Here is a tiny trained network, its code and every weight. The questions are about switching its units off for an input and a target symbol, where a switched-off unit gives its printed mean instead of its output.

import numpy as np


def w(rows, s, z=0):
    codes = np.array(rows[::2]) - 128.0
    scale = np.full(codes.shape[1], s)
    scale[-1] = z or s
    return codes * scale


def f(y):
    return np.maximum(y, 0)


def softmax(a):
    e = np.exp(a - a.max(-1, keepdims=True))
    return e / e.sum(-1, keepdims=True)


def log_softmax(a):
    a = a - a.max(-1, keepdims=True)
    return a - np.log(np.exp(a).sum(-1, keepdims=True))


def net(x, mask):
    ids = ['βγεζθτω'.index(c) for c in x.split()]
    T = len(ids)
    res = E[ids] + P[:T]
    u = 0
    for l in range(2):
        q, k, v = (res @ M[l].T for M in (Q, K, V))
        z = softmax(np.where(np.tri(T) > 0, q @ k.T / 4**0.5, -1e9)) @ v
        res = res + np.where(mask[u], z, O[l][:, -1]) @ O[l][:, :-1]
        u += 1
        y = f(res @ A[l][:, :-1].T + A[l][:, -1])
        res = res + np.where(mask[u : u + 4], y, B[l][:, -1]) @ B[l][:, :-1]
        u += 4
    return log_softmax(res[-1] @ U[:, :-1].T + U[:, -1])


Q, K, V, O, A, B = {}, {}, {}, {}, {}, {}
E = w([
[140,177,131,107,72],'β',
[80,41,94,127,182],'γ',
[126,79,104,112,169],'ε',
[123,184,136,36,60],'ζ',
[95,108,56,78,103],'θ',
[109,181,50,163,71],'τ',
[219,240,55,6,102],'ω',
],0.014)
P = w([
[119,137,153,129,143],'0',
[117,81,153,116,98],'1',
[95,158,134,133,174],'2',
[127,143,135,179,135],'3',
[86,124,109,159,113],'4',
[169,67,2,132,101],'5',
],0.021)
Q[0] = w([
[41,142,8,82,88],'L0H1',
[172,59,81,111,85],'L0H1',
[30,139,127,102,122],'L0H1',
[140,167,146,123,176],'L0H1',
],0.011)
K[0] = w([
[39,254,34,111,191],'L0H1',
[59,149,152,91,163],'L0H1',
[86,211,8,155,50],'L0H1',
[140,103,105,53,47],'L0H1',
],0.0078)
V[0] = w([
[161,203,64,208,5],'L0H1',
[106,99,228,60,206],'L0H1',
[203,3,39,103,204],'L0H1',
[90,153,17,102,76],'L0H1',
],0.0068)
O[0] = w([
[150,7,159,87,230,152],'L0H1',
[115,117,137,170,5,135],'L0H1',
[146,218,108,66,130,1],'L0H1',
[90,72,148,67,144,223],'L0H1',
],0.011,0.0049)
A[0] = w([
[139,100,1,122,127,79],'L0N1',
[91,137,185,51,71,88],'L0N2',
[57,100,116,175,150,121],'L0N3',
[155,82,75,53,60,253],'L0N4',
],0.0083,0.0042)
B[0] = w([
[181,197,146,71,176,193],'L0N1',
[110,58,83,194,119,167],'L0N2',
[157,171,158,113,41,171],'L0N3',
[188,162,56,191,255,253],'L0N4',
],0.0079,0.011)
Q[1] = w([
[173,144,229,156,8],'L1H1',
[52,189,73,215,137],'L1H1',
[149,61,166,190,221],'L1H1',
[1,209,232,40,176],'L1H1',
],0.0062)
K[1] = w([
[191,56,138,185,45],'L1H1',
[149,172,102,2,87],'L1H1',
[139,218,145,172,146],'L1H1',
[220,116,22,137,149],'L1H1',
],0.0081)
V[1] = w([
[109,65,20,111,159],'L1H1',
[170,120,125,73,128],'L1H1',
[11,75,148,95,79],'L1H1',
[204,111,197,99,111],'L1H1',
],0.011)
O[1] = w([
[129,104,128,64,87,254],'L1H1',
[67,145,117,80,154,118],'L1H1',
[236,72,254,131,113,68],'L1H1',
[82,79,60,228,183,41],'L1H1',
],0.0099,0.006)
A[1] = w([
[191,193,128,92,223,186],'L1N1',
[212,151,83,119,207,122],'L1N2',
[102,40,171,130,254,112],'L1N3',
[40,149,69,137,199,1],'L1N4',
],0.0053,0.0029)
B[1] = w([
[22,90,133,224,113,255],'L1N1',
[116,45,174,92,87,254],'L1N2',
[153,254,114,125,195,184],'L1N3',
[207,100,241,176,49,223],'L1N4',
],0.0076,0.0075)
U = w([
[104,161,151,244,162,173],'β',
[212,202,119,110,68,69],'γ',
[147,213,86,179,110,152],'ε',
[146,65,179,140,21,175],'ζ',
[195,129,116,1,37,1],'θ',
[144,170,170,83,169,142],'τ',
[21,93,99,145,71,152],'ω',
],0.0076,0.0045)

Each question gives the input, a string of symbols that net reads in full, and the target symbol t.
The units are the heads (4 rows each of Q, K, V and O) and the neurons (one row each of A and B). Each row of codes is followed by its name. A weight is (code - 128) times the scale printed after its matrix; where a second scale follows, it is the last column's (O, A, B and U).
mask holds one flag per unit, layer by layer, with each layer's heads first. A switched-off unit (its flag False) gives its mean, the last column of its rows in O or B, instead of its output. The means were averaged over made-up inputs and are rounded, as every weight is.
A unit's drop is (log p(t) with every unit on - log p(t) with that unit switched off) / (log p(t) with every unit on - log p(t) with every unit switched off).
The circuit of an input: a set's keep is (log p(t) with only the set's units on - log p(t) with every unit switched off) / (log p(t) with every unit on - log p(t) with every unit switched off). Starting from all 10 units, units are removed one at a time, each time the one whose removal leaves the highest keep (on an exact tie, the one counted first), for as long as the keep stays at least 0.8.
circuit, biggest first: the units of the circuit, biggest drop first
most important unit: the unit with the biggest drop
top k neurons: the k neurons with the biggest drops, biggest first
top k neurons in layer l: the k neurons of layer l with the biggest drops, biggest first
input γ θ ζ, target θ: circuit, biggest first	[L1H1; L0N4]
input ω τ ε, target ω: top 2 neurons in layer 0	[L0N4; L0N3]
input ω ε ω ζ ε ζ, target ω: top 3 neurons	[L1N1; L0N4; L1N2]
input ε ω ε, target ω: top 2 neurons	[L0N4; L1N3]
input τ τ γ, target τ: circuit, biggest first	[L0H1; L1N3]
input τ ζ τ β β, target τ: circuit, biggest first	[L0H1; L1N3]
input ω ω τ, target ω: top 2 neurons	[L0N4; L0N3]
input β ε ζ, target ζ: circuit, biggest first	[L0N4; L0N1; L1H1]
input τ γ ζ ω ε ω, target ζ: most important unit	L1N2
input ω ω γ ε ζ τ, target γ: circuit, biggest first	[L0H1; L1H1; L0N4]
input θ ζ ζ ζ ε θ, target ζ: top 2 neurons	[L0N4; L1N2]
input γ γ β, target γ: circuit, biggest first	[L0H1; L1H1; L0N4; L1N1]
input ω ε ε ω β ω, target ε: top 2 neurons in layer 1	[L1N1; L1N4]
input γ θ β γ τ ω, target β: circuit, biggest first	[L0N4; L1N1]
input γ ζ γ γ ω ε, target γ: circuit, biggest first	[L0H1; L1H1; L0N4]
input ω ζ β τ β, target τ: top 3 neurons in layer 0	[L0N4; L0N1; L0N2]
input γ γ τ ε ω θ, target τ: circuit, biggest first	[L0H1; L0N1]
input ω ω ω τ, target ω: circuit, biggest first	[L1H1]
input ζ ζ β, target ζ: top 3 neurons in layer 0	[L0N4; L0N1; L0N2]
input θ β ζ, target θ: top 2 neurons	[L1N1; L0N1]
input ζ ζ ζ θ ζ β, target ζ: top 3 neurons in layer 1	[L1N2; L1N1; L1N3]
input ω τ τ ζ γ ω, target τ: most important unit	L0N4
input γ γ ζ ε, target γ: circuit, biggest first	[L0H1; L0N4; L1N1]
input ζ γ ζ, target ζ: circuit, biggest first	[L1H1; L0H1; L0N4]
input ω τ ε ε γ β, target ε: top 3 neurons in layer 0	[L0N4; L0N3; L0N2]
input ε τ β θ ω θ, target β: top 2 neurons in layer 1	[L1N1; L1N3]
input θ ζ β, target θ: most important unit	L0N4
input ζ θ ε β ζ ε, target ε: top 3 neurons in layer 0	[L0N4; L0N2; L0N3]
input β β ζ ω, target β: top 2 neurons in layer 1	[L1N1; L1N4]
